Below are the code and all the weights of a small trained network. Each question names an input and a target symbol and asks about switching units off, where a switched-off unit gives its printed mean instead of its output.

import numpy as np


def w(rows, s, z=0):
    codes = np.array(rows[::2]) - 128.0
    scale = np.full(codes.shape[1], s)
    scale[-1] = z or s
    return codes * scale


def f(y):
    return np.maximum(y, 0)


def softmax(a):
    e = np.exp(a - a.max(-1, keepdims=True))
    return e / e.sum(-1, keepdims=True)


def log_softmax(a):
    a = a - a.max(-1, keepdims=True)
    return a - np.log(np.exp(a).sum(-1, keepdims=True))


def net(x, mask):
    ids = ['Ψαβδεξπσ'.index(c) for c in x.split()]
    T = len(ids)
    res = E[ids] + P[:T]
    u = 0
    for l in range(2):
        r = res
        for j in range(2):
            rows = slice(2 * j, 2 * j + 2)
            q, k, v = (r @ M[l][rows].T for M in (Q, K, V))
            z = softmax(np.where(np.tri(T) > 0, q @ k.T / 2**0.5, -1e9)) @ v
            o = O[l][rows]
            res = res + np.where(mask[u + j], z, o[:, -1]) @ o[:, :-1]
        u += 2
        y = f(res @ A[l][:, :-1].T + A[l][:, -1])
        res = res + np.where(mask[u : u + 12], y, B[l][:, -1]) @ B[l][:, :-1]
        u += 12
    return log_softmax(res[-1] @ U[:, :-1].T + U[:, -1])


Q, K, V, O, A, B = {}, {}, {}, {}, {}, {}
E = w([
[195,58,145,115,193],'Ψ',
[179,147,48,103,149],'α',
[105,161,126,129,220],'β',
[129,118,20,50,2],'δ',
[101,222,88,120,104],'ε',
[197,103,73,101,185],'ξ',
[19,22,200,80,74],'π',
[200,153,172,152,117],'σ',
],0.0071)
P = w([
[135,132,111,119,126],'0',
[136,154,131,3,141],'1',
[149,134,142,50,128],'2',
[142,136,135,37,121],'3',
[55,81,21,221,154],'4',
[70,120,55,116,141],'5',
[54,118,50,117,151],'6',
[144,131,112,60,108],'7',
],0.005)
Q[0] = w([
[104,83,80,253,116],'0.h1',
[133,159,162,115,139],'0.h1',
[65,82,158,167,97],'0.h2',
[172,142,72,189,155],'0.h2',
],0.04)
K[0] = w([
[146,171,175,1,144],'0.h1',
[106,113,102,142,131],'0.h1',
[174,197,166,116,166],'0.h2',
[105,100,120,59,107],'0.h2',
],0.042)
V[0] = w([
[77,248,101,114,173],'0.h1',
[78,55,92,28,162],'0.h1',
[160,144,124,149,178],'0.h2',
[77,97,208,139,144],'0.h2',
],0.016)
O[0] = w([
[243,188,120,180,92,183],'0.h1',
[156,137,205,2,124,171],'0.h1',
[184,146,148,173,148,52],'0.h2',
[82,102,200,151,82,4],'0.h2',
],0.0098,0.0016)
A[0] = w([
[130,139,150,134,136,23],'0.n1',
[124,105,134,151,106,1],'0.n2',
[123,141,167,152,138,20],'0.n3',
[121,116,135,150,133,23],'0.n4',
[143,60,198,171,91,115],'0.n5',
[118,211,216,181,255,40],'0.n6',
[117,132,133,200,146,4],'0.n7',
[123,112,133,138,123,13],'0.n8',
[124,69,126,171,136,44],'0.n9',
[136,114,134,140,122,30],'0.n10',
[125,142,140,138,130,50],'0.n11',
[84,119,119,175,112,50],'0.n12',
],0.0095,0.0042)
B[0] = w([
[224,126,145,178,133,128],'0.n1',
[168,190,96,167,94,128],'0.n2',
[90,143,116,48,118,128],'0.n3',
[144,143,200,164,114,128],'0.n4',
[79,175,89,98,162,255],'0.n5',
[30,24,38,255,103,232],'0.n6',
[130,142,167,36,88,160],'0.n7',
[165,179,167,144,168,128],'0.n8',
[109,94,172,87,136,161],'0.n9',
[120,190,162,115,159,128],'0.n10',
[37,135,114,177,116,128],'0.n11',
[94,147,141,173,150,186],'0.n12',
],0.0093,0.00097)
Q[1] = w([
[98,178,20,11,163],'1.h1',
[102,130,201,170,107],'1.h1',
[138,157,211,56,137],'1.h2',
[121,154,109,4,122],'1.h2',
],0.022)
K[1] = w([
[147,112,31,67,5],'1.h1',
[185,127,137,147,178],'1.h1',
[152,132,132,130,247],'1.h2',
[9,91,29,143,225],'1.h2',
],0.021)
V[1] = w([
[127,119,135,122,86],'1.h1',
[112,224,173,138,247],'1.h1',
[127,129,181,168,210],'1.h2',
[137,128,143,140,156],'1.h2',
],0.014)
O[1] = w([
[112,185,145,132,158,96],'1.h1',
[142,2,104,182,15,6],'1.h1',
[163,139,186,167,100,106],'1.h2',
[146,129,149,134,103,134],'1.h2',
],0.0072,0.0025)
A[1] = w([
[79,97,192,108,111,72],'1.n1',
[219,34,174,172,230,48],'1.n2',
[117,94,150,134,121,254],'1.n3',
[134,103,224,138,177,96],'1.n4',
[89,110,147,178,95,94],'1.n5',
[183,120,147,44,69,117],'1.n6',
[135,11,132,143,210,70],'1.n7',
[146,49,193,224,156,146],'1.n8',
[227,33,145,193,211,134],'1.n9',
[141,106,171,136,144,91],'1.n10',
[184,155,52,205,84,115],'1.n11',
[186,140,187,178,131,192],'1.n12',
],0.011,0.0081)
B[1] = w([
[143,97,68,125,76,164],'1.n1',
[117,53,147,84,171,152],'1.n2',
[114,116,175,242,125,253],'1.n3',
[118,166,125,102,84,149],'1.n4',
[132,98,111,84,148,149],'1.n5',
[164,125,149,74,146,208],'1.n6',
[109,80,101,81,166,151],'1.n7',
[120,246,159,100,192,198],'1.n8',
[200,89,125,207,188,229],'1.n9',
[131,143,134,111,111,131],'1.n10',
[89,91,46,64,5,237],'1.n11',
[101,211,172,142,129,218],'1.n12',
],0.023,0.0066)
U = w([
[216,207,145,148,88,148],'Ψ',
[56,96,166,51,78,68],'α',
[165,95,170,113,163,61],'β',
[190,91,117,100,131,45],'δ',
[124,178,92,40,170,107],'ε',
[166,123,79,92,102,3],'ξ',
[9,77,253,77,112,238],'π',
[60,146,54,177,167,234],'σ',
],0.0056,0.005)

Each question gives the input, a string of symbols that net reads in full, and the target symbol t.
The units are the heads (2 rows each of Q, K, V and O) and the neurons (one row each of A and B). Each row of codes is followed by its name. A weight is (code - 128) times the scale printed after its matrix; where a second scale follows, it is the last column's (O, A, B and U).
mask holds one flag per unit, layer by layer, with each layer's heads first. A switched-off unit (its flag False) gives its mean, the last column of its rows in O or B, instead of its output. The means were averaged over made-up inputs and are rounded, as every weight is.
A unit's drop is (log p(t) with every unit on - log p(t) with that unit switched off) / (log p(t) with every unit on - log p(t) with every unit switched off).
The circuit of an input: a set's keep is (log p(t) with only the set's units on - log p(t) with every unit switched off) / (log p(t) with every unit on - log p(t) with every unit switched off). Starting from the 12 units with the biggest drops (on a tie, the unit counted first), units are removed one at a time, each time the one whose removal leaves the highest keep (on an exact tie, the one counted first), for as long as the keep stays at least 0.8.
units of the circuit, in order: the units of the circuit, biggest drop first
unit that matters most: the unit with the biggest drop
top k neurons: the k neurons with the biggest drops, biggest first
k most important neurons of layer l: the k neurons of layer l with the biggest drops, biggest first
which heads matter: for each layer, one digit per head in row order, 1 if its drop is at least 0.15 and else 0, layers parted by /
input δ σ β β σ σ ξ, target ε: unit that matters most -> 1.n3
input ξ σ σ σ, target β: which heads matter -> 11 / 10
input β π σ σ σ, target α: units of the circuit, in order -> [0.h1, 1.n1, 0.h2]
input σ β σ σ σ α ξ, target δ: units of the circuit, in order -> [0.h2, 1.n9, 1.h1, 1.n12]
input σ σ α β δ σ, target ε: units of the circuit, in order -> [1.n3, 1.h1]
input σ ε σ σ σ, target ξ: units of the circuit, in order -> [1.n11, 0.h1]
input π Ψ σ σ δ, target ε: units of the circuit, in order -> [1.h1, 1.n3]
input σ σ δ Ψ, target ε: 2 most important neurons of layer 1 -> [1.n3, 1.n9]
input β σ β δ π ξ Ψ δ, target α: 3 most important neurons of layer 1 -> [1.n1, 1.n9, 1.n8]
input σ β ξ Ψ ε, target Ψ: which heads matter -> 11 / 01
input σ Ψ σ β β σ σ Ψ, target Ψ: top 3 neurons -> [1.n12, 1.n9, 1.n8]
input σ ε σ δ δ σ ε, target ε: top 2 neurons -> [1.n3, 1.n9]
input σ β β σ π β π π, target α: units of the circuit, in order -> [0.h1, 1.n1]
input σ σ π β β β β β, target π: units of the circuit, in order -> [0.h2]
input σ β β α π σ Ψ Ψ, target π: 2 most important neurons of layer 1 -> [1.n3, 1.n11]
input π σ σ, target α: top 3 neurons -> [1.n1, 1.n9, 1.n4]
input ξ σ σ ξ α, target ξ: units of the circuit, in order -> [1.n11, 0.h2, 1.h1]
input δ Ψ δ σ σ σ β, target ε: which heads matter -> 01 / 10
input σ σ β σ Ψ ξ Ψ, target β: units of the circuit, in order -> [1.n9, 1.n2, 0.h2, 1.n11]
input ε β σ σ ξ, target δ: top 3 neurons -> [1.n9, 1.n2, 1.n11]
